Below is a small trained network, with its code and all its weights. Each question gives an input and a class and asks what happens when units are switched off, that is, made to give their printed mean instead of their output.

import numpy as np


def w(rows, s, z=0):
    codes = np.array(rows[::2]) - 128.0
    scale = np.full(codes.shape[1], s)
    scale[-1] = z or s
    return codes * scale


def f(y):
    return np.maximum(y, 0)


def log_softmax(a):
    a = a - a.max(-1, keepdims=True)
    return a - np.log(np.exp(a).sum(-1, keepdims=True))


def net(x, mask):
    res = np.array(x, float).reshape(1, 3) / 4 @ E
    y = f(res @ A[0][:, :-1].T + A[0][:, -1])
    res = res + np.where(mask, y, B[0][:, -1]) @ B[0][:, :-1]
    return log_softmax(res[-1] @ U[:, :-1].T + U[:, -1])


A, B = {}, {}
E = w([
[156,180,178,142,74,198],'x0',
[140,120,74,253,71,77],'x1',
[75,106,72,74,41,161],'x2',
],0.013)
A[0] = w([
[96,83,75,156,35,116,107],'N1',
[49,38,141,139,244,115,4],'N2',
[58,81,67,127,122,27,109],'N3',
[212,125,108,201,53,123,78],'N4',
[143,109,54,84,235,72,95],'N5',
[119,64,162,47,156,157,106],'N6',
[25,121,132,59,202,180,248],'N7',
[103,64,102,92,207,45,254],'N8',
[229,176,178,107,225,153,152],'N9',
[44,140,80,91,32,209,114],'N10',
[88,142,114,2,180,126,1],'N11',
[112,83,58,114,98,179,146],'N12',
[32,90,68,142,47,80,118],'N13',
[185,136,156,70,134,150,137],'N14',
[108,116,104,71,55,159,18],'N15',
[144,187,219,109,171,122,162],'N16',
[126,192,224,121,169,134,142],'N17',
[228,126,110,169,218,80,6],'N18',
[131,193,169,186,217,70,203],'N19',
],0.011,0.0087)
B[0] = w([
[70,129,96,113,118,124,197],'N1',
[215,53,107,212,135,191,165],'N2',
[73,98,81,137,115,134,196],'N3',
[220,174,223,101,230,113,185],'N4',
[192,155,156,126,183,187,188],'N5',
[152,156,221,107,150,96,196],'N6',
[203,94,151,199,106,157,251],'N7',
[107,220,163,48,129,97,234],'N8',
[63,98,83,131,83,147,215],'N9',
[173,171,217,98,208,108,234],'N10',
[117,214,160,66,130,63,192],'N11',
[78,161,115,137,96,146,189],'N12',
[74,119,109,135,83,140,209],'N13',
[124,92,100,140,100,136,180],'N14',
[234,90,165,196,177,144,174],'N15',
[91,60,51,102,117,181,199],'N16',
[92,84,67,168,83,144,193],'N17',
[92,252,163,85,162,43,171],'N18',
[214,129,125,180,197,161,215],'N19',
],0.011,0.017)
U = w([
[252,72,155,166,128,167,193],'0',
[130,206,172,87,116,95,255],'1',
[29,53,75,133,32,145,43],'2',
],0.013,0.00064)

Each question gives the input, the list of numbers given to net, and the class t.
The units are the neurons (one row each of A and B). Each row of codes is followed by its name. A weight is (code - 128) times the scale printed after its matrix; where a second scale follows, it is the last column's (A, B and U).
mask holds one flag per neuron, in row order. A switched-off neuron (its flag False) gives its mean, the last column of its row in B, instead of its output. The means were averaged over made-up inputs and are rounded, as every weight is.
A unit's drop is (log p(t) with every unit on - log p(t) with that unit switched off) / (log p(t) with every unit on - log p(t) with every unit switched off).
The circuit of an input: a set's keep is (log p(t) with only the set's units on - log p(t) with every unit switched off) / (log p(t) with every unit on - log p(t) with every unit switched off). Starting from the 12 units with the biggest drops (on a tie, the unit counted first), units are removed one at a time, each time the one whose removal leaves the highest keep (on an exact tie, the one counted first), for as long as the keep stays at least 0.8.
units of the circuit, in order: the units of the circuit, biggest drop first
top k neurons: the k neurons with the biggest drops, biggest first
drop when u is switched off: that unit's drop, to one decimal
input [-2,1,-5], class 1: units of the circuit, in order	(N18)
input [3,4,1], class 1: top 2 neurons	(N7 N19)
input [-2,5,-7], class 1: top 2 neurons	(N18 N7)
input [4,8,2], class 1: top 2 neurons	(N4 N7)
input [0,7,7], class 2: top 2 neurons	(N13 N1)
input [3,-6,8], class 0: top 4 neurons	(N15 N7 N8 N18)
input [-5,4,-7], class 1: top 2 neurons	(N18 N8)
input [-8,-8,-8], class 0: top 2 neurons	(N2 N7)
input [-3,1,0], class 1: top 2 neurons	(N9 N16)
input [-3,1,-5], class 1: top 4 neurons	(N18 N7 N8 N15)
input [-6,-8,-6], class 0: top 2 neurons	(N2 N7)
input [-1,8,-5], class 1: top 2 neurons	(N18 N7)
input [-4,2,-1], class 1: top 2 neurons	(N7 N8)
input [4,-4,3], class 0: units of the circuit, in order	(N8)
input [3,-2,-8], class 2: drop when N9 is switched off	0.2
input [7,-2,6], class 0: drop when N8 is switched off	0.3
input [-4,-8,-5], class 0: drop when N8 is switched off	0.0
